Here is a tiny trained network, its code and every weight. The questions are about switching its units off for an input and a class, where a switched-off unit gives its printed mean instead of its output.

import numpy as np


def w(rows, s, z=0):
    codes = np.array(rows[::2]) - 128.0
    scale = np.full(codes.shape[1], s)
    scale[-1] = z or s
    return codes * scale


def norm(h):
    return h / np.sqrt((h * h).mean(-1, keepdims=True) + 1e-5)


def f(y):
    return np.maximum(y, 0)


def log_softmax(a):
    a = a - a.max(-1, keepdims=True)
    return a - np.log(np.exp(a).sum(-1, keepdims=True))


def net(x, mask):
    res = np.array(x, float).reshape(1, 7) / 4 @ E
    u = 0
    for l in range(3):
        y = f(norm(res) @ A[l][:, :-1].T + A[l][:, -1])
        res = res + np.where(mask[u : u + 8], y, B[l][:, -1]) @ B[l][:, :-1]
        u += 8
    return log_softmax(norm(res)[-1] @ U[:, :-1].T + U[:, -1])


A, B = {}, {}
E = w([
[134,131,124,136,123,128,138,133,136],'x0',
[190,200,120,115,98,159,93,27,137],'x1',
[69,138,118,18,45,190,114,163,199],'x2',
[128,124,131,136,126,130,129,126,135],'x3',
[127,121,167,167,28,202,178,135,1],'x4',
[131,123,130,142,120,131,133,128,143],'x5',
[132,95,98,80,207,203,208,93,136],'x6',
],0.0068)
A[0] = w([
[152,120,93,99,183,201,186,93,126,32],'L0N0',
[107,40,189,140,169,133,131,254,90,7],'L0N1',
[143,106,130,45,147,148,57,160,238,140],'L0N2',
[138,77,121,204,139,79,150,66,20,59],'L0N3',
[106,216,177,165,45,32,16,168,126,2],'L0N4',
[142,176,102,146,71,185,172,120,39,76],'L0N5',
[159,250,94,164,162,181,66,28,136,11],'L0N6',
[198,90,23,183,201,59,69,116,104,70],'L0N7',
],0.0054,0.0055)
B[0] = w([
[189,106,107,155,141,156,53,196,159,163],'L0N0',
[143,86,86,90,61,76,124,92,111,165],'L0N1',
[86,213,105,213,143,118,170,108,104,253],'L0N2',
[127,182,231,46,131,134,172,183,170,197],'L0N3',
[185,101,128,139,116,145,1,222,141,201],'L0N4',
[79,107,137,208,101,177,104,103,72,202],'L0N5',
[139,46,99,77,63,13,170,100,107,178],'L0N6',
[79,193,199,103,148,125,177,164,202,203],'L0N7',
],0.0071,0.0048)
A[1] = w([
[227,112,137,225,219,102,140,94,90,89],'L1N0',
[61,183,70,82,42,221,116,148,178,77],'L1N1',
[70,48,85,128,168,74,145,180,145,37],'L1N2',
[184,103,98,124,159,137,101,160,130,63],'L1N3',
[56,98,80,135,184,70,128,178,159,103],'L1N4',
[202,138,111,73,77,128,90,2,148,41],'L1N5',
[119,63,178,177,87,206,128,163,59,4],'L1N6',
[155,71,70,82,229,238,216,76,132,102],'L1N7',
],0.0077,0.003)
B[1] = w([
[79,166,175,21,120,83,133,150,163,187],'L1N0',
[129,144,219,89,160,76,185,165,112,253],'L1N1',
[207,90,67,117,107,78,191,115,95,183],'L1N2',
[143,156,149,159,134,180,127,134,111,135],'L1N3',
[99,138,109,125,91,206,104,60,79,221],'L1N4',
[199,42,76,96,150,76,189,139,90,186],'L1N5',
[118,141,89,145,151,206,105,23,118,229],'L1N6',
[159,100,167,182,104,113,2,225,162,229],'L1N7',
],0.0088,0.0062)
A[2] = w([
[159,108,112,89,42,105,142,190,86,252],'L2N0',
[178,126,119,199,98,130,2,225,161,16],'L2N1',
[96,176,14,181,163,114,137,92,192,61],'L2N2',
[114,218,31,131,205,75,80,71,231,111],'L2N3',
[159,178,100,137,195,86,122,89,157,138],'L2N4',
[86,186,241,93,169,99,207,147,154,9],'L2N5',
[248,183,172,97,91,118,91,102,114,84],'L2N6',
[166,18,57,148,68,50,170,109,57,158],'L2N7',
],0.0072,0.0033)
B[2] = w([
[133,127,94,157,197,103,136,97,187,254],'L2N0',
[180,64,161,159,165,152,33,176,134,233],'L2N1',
[114,107,121,182,98,161,170,50,89,172],'L2N2',
[128,97,138,168,63,254,140,84,6,232],'L2N3',
[105,133,123,163,87,176,161,111,110,187],'L2N4',
[41,191,176,84,129,109,128,153,170,227],'L2N5',
[119,125,76,123,160,105,158,170,180,206],'L2N6',
[160,124,36,71,157,101,159,102,175,219],'L2N7',
],0.0091,0.0064)
U = w([
[87,134,137,206,68,230,147,31,23,53],'0',
[185,95,151,180,171,116,11,220,182,255],'1',
[41,224,220,85,152,70,207,156,178,76],'2',
[177,87,22,113,146,55,224,84,161,143],'3',
],0.012,0.00086)

Each question gives the input, the list of numbers given to net, and the class t.
The units are the neurons (one row each of A and B). Each row of codes is followed by its name. A weight is (code - 128) times the scale printed after its matrix; where a second scale follows, it is the last column's (A, B and U).
mask holds one flag per neuron, layer by layer. A switched-off neuron (its flag False) gives its mean, the last column of its row in B, instead of its output. The means were averaged over made-up inputs and are rounded, as every weight is.
A unit's drop is (log p(t) with every unit on - log p(t) with that unit switched off) / (log p(t) with every unit on - log p(t) with every unit switched off).
The circuit of an input: a set's keep is (log p(t) with only the set's units on - log p(t) with every unit switched off) / (log p(t) with every unit on - log p(t) with every unit switched off). Starting from the 12 units with the biggest drops (on a tie, the unit counted first), units are removed one at a time, each time the one whose removal leaves the highest keep (on an exact tie, the one counted first), for as long as the keep stays at least 0.8.
circuit, biggest first: the units of the circuit, biggest drop first
unit that matters most: the unit with the biggest drop
top k neurons: the k neurons with the biggest drops, biggest first
top k neurons in layer l: the k neurons of layer l with the biggest drops, biggest first
drop when u is switched off: that unit's drop, to one decimal
input [7,-4,0,-5,-6,-8,6], class 0: unit that matters most => L0N2
input [-4,6,5,2,-5,-5,-1], class 3: top 4 neurons => (L1N5 L0N6 L0N7 L1N6)
input [7,1,4,-6,0,3,-3], class 2: top 2 neurons => (L1N1 L1N7)
input [-4,6,-6,4,-6,-1,7], class 1: top 2 neurons in layer 0 => (L0N0 L0N2)
input [-3,-6,2,6,4,-5,1], class 3: circuit, biggest first => (L0N1 L2N7)
input [7,-7,-7,-5,6,4,-6], class 2: top 3 neurons => (L0N3 L1N7 L2N3)
input [-5,-1,-3,0,-3,-4,-2], class 0: top 2 neurons => (L1N1 L2N3)
input [8,-7,2,-3,5,4,7], class 1: top 3 neurons => (L1N7 L0N6 L1N5)
input [8,8,5,-8,-8,2,-5], class 0: top 2 neurons in layer 0 => (L0N2 L0N1)
input [8,4,1,0,5,2,-6], class 1: top 2 neurons in layer 0 => (L0N4 L0N2)
input [-3,5,6,8,3,-4,-4], class 2: top 2 neurons in layer 1 => (L1N1 L1N7)
input [-2,-5,-4,-2,-5,-6,3], class 0: top 2 neurons => (L1N1 L0N7)
input [0,4,4,1,1,-1,-1], class 2: top 2 neurons => (L1N1 L2N5)
input [1,-5,-8,-7,-6,1,8], class 1: top 3 neurons => (L1N7 L1N1 L0N2)
input [6,1,0,-3,-6,7,5], class 0: top neuron => (L0N2)
input [7,6,-7,-2,-2,-2,-6], class 2: top 3 neurons => (L1N7 L1N0 L0N7)
input [6,5,-8,6,4,7,-6], class 2: top 2 neurons => (L1N0 L1N7)
input [-5,7,0,-2,6,-7,-3], class 3: top 2 neurons in layer 2 => (L2N7 L2N3)
input [2,4,-4,-5,-4,1,4], class 0: top 2 neurons => (L2N3 L1N1)
input [6,-7,5,3,-1,-7,-5], class 3: unit that matters most => L1N2
input [5,4,-8,-3,6,2,-7], class 2: top 3 neurons in layer 1 => (L1N7 L1N0 L1N4)
input [-5,4,-4,2,-8,4,-4], class 0: drop when L2N3 is switched off => 0.2
input [-1,-1,-8,-5,-7,-4,3], class 2: drop when L2N5 is switched off => 0.9
input [8,3,1,0,3,3,5], class 1: drop when L1N7 is switched off => 0.8
